Here is a tiny trained network, its code and every weight. The questions are about switching its units off for an input and a class, where a switched-off unit gives its printed mean instead of its output.

import numpy as np


def w(rows, s, z=0):
    codes = np.array(rows[::2]) - 128.0
    scale = np.full(codes.shape[1], s)
    scale[-1] = z or s
    return codes * scale


def f(y):
    return np.maximum(y, 0)


def log_softmax(a):
    a = a - a.max(-1, keepdims=True)
    return a - np.log(np.exp(a).sum(-1, keepdims=True))


def net(x, mask):
    res = np.array(x, float).reshape(1, 2) / 4 @ E
    y = f(res @ A[0][:, :-1].T + A[0][:, -1])
    res = res + np.where(mask, y, B[0][:, -1]) @ B[0][:, :-1]
    return log_softmax(res[-1] @ U[:, :-1].T + U[:, -1])


A, B = {}, {}
E = w([
[221,85,229],'x0',
[178,247,193],'x1',
],0.012)
A[0] = w([
[79,251,75,211],'N1',
[185,184,211,210],'N2',
[72,177,102,226],'N3',
[151,225,93,121],'N4',
[96,20,118,217],'N5',
[132,133,58,255],'N6',
[141,200,143,251],'N7',
[98,137,91,80],'N8',
[122,123,108,89],'N9',
[124,66,148,158],'N10',
[137,41,79,200],'N11',
[215,146,166,187],'N12',
[189,103,155,175],'N13',
[64,87,84,168],'N14',
[92,156,119,147],'N15',
[182,144,216,167],'N16',
[159,29,88,227],'N17',
[114,78,89,109],'N18',
],0.017,0.0053)
B[0] = w([
[74,216,89,243],'N1',
[204,192,128,255],'N2',
[63,178,94,207],'N3',
[134,154,87,191],'N4',
[115,41,142,244],'N5',
[86,142,92,200],'N6',
[179,254,83,208],'N7',
[103,120,153,168],'N8',
[141,108,186,142],'N9',
[148,73,150,184],'N10',
[101,24,131,227],'N11',
[210,156,175,230],'N12',
[91,159,187,207],'N13',
[104,71,91,221],'N14',
[70,150,124,166],'N15',
[210,172,168,243],'N16',
[139,41,166,235],'N17',
[131,82,124,187],'N18',
],0.011,0.016)
U = w([
[9,134,171,158],'0',
[103,69,105,124],'1',
[154,121,183,2],'2',
[91,104,221,143],'3',
[167,169,154,212],'4',
[76,180,84,141],'5',
],0.014,0.0029)

Each question gives the input, the list of numbers given to net, and the class t.
The units are the neurons (one row each of A and B). Each row of codes is followed by its name. A weight is (code - 128) times the scale printed after its matrix; where a second scale follows, it is the last column's (A, B and U).
mask holds one flag per neuron, in row order. A switched-off neuron (its flag False) gives its mean, the last column of its row in B, instead of its output. The means were averaged over made-up inputs and are rounded, as every weight is.
A unit's drop is (log p(t) with every unit on - log p(t) with that unit switched off) / (log p(t) with every unit on - log p(t) with every unit switched off).
The circuit of an input: a set's keep is (log p(t) with only the set's units on - log p(t) with every unit switched off) / (log p(t) with every unit on - log p(t) with every unit switched off). Starting from the 12 units with the biggest drops (on a tie, the unit counted first), units are removed one at a time, each time the one whose removal leaves the highest keep (on an exact tie, the one counted first), for as long as the keep stays at least 0.8.
units of the circuit, in order: the units of the circuit, biggest drop first
most important unit: the unit with the biggest drop
top k neurons: the k neurons with the biggest drops, biggest first
drop when u is switched off: that unit's drop, to one decimal
input [-3,-3], class 1: most important unit : N13
input [6,-6], class 3: units of the circuit, in order : [N13; N17]
input [3,-2], class 3: units of the circuit, in order : [N7; N2]
input [6,-3], class 3: units of the circuit, in order : [N7; N13]
input [-3,-1], class 0: top 3 neurons : [N2; N7; N16]
input [-6,-5], class 0: top 2 neurons : [N3; N1]
input [0,-1], class 1: top 2 neurons : [N1; N13]
input [-4,-4], class 1: top 2 neurons : [N13; N14]
input [4,-5], class 1: top 3 neurons : [N16; N12; N11]
input [-2,-2], class 1: top 3 neurons : [N13; N1; N14]
input [-4,-3], class 0: top 2 neurons : [N3; N2]
input [-5,-5], class 1: top 2 neurons : [N14; N13]
input [-4,-1], class 0: drop when N7 is switched off : 0.5
input [-3,7], class 5: units of the circuit, in order : [N1]
input [-2,-1], class 0: drop when N7 is switched off : 0.2
input [7,-4], class 3: drop when N7 is switched off : 0.1
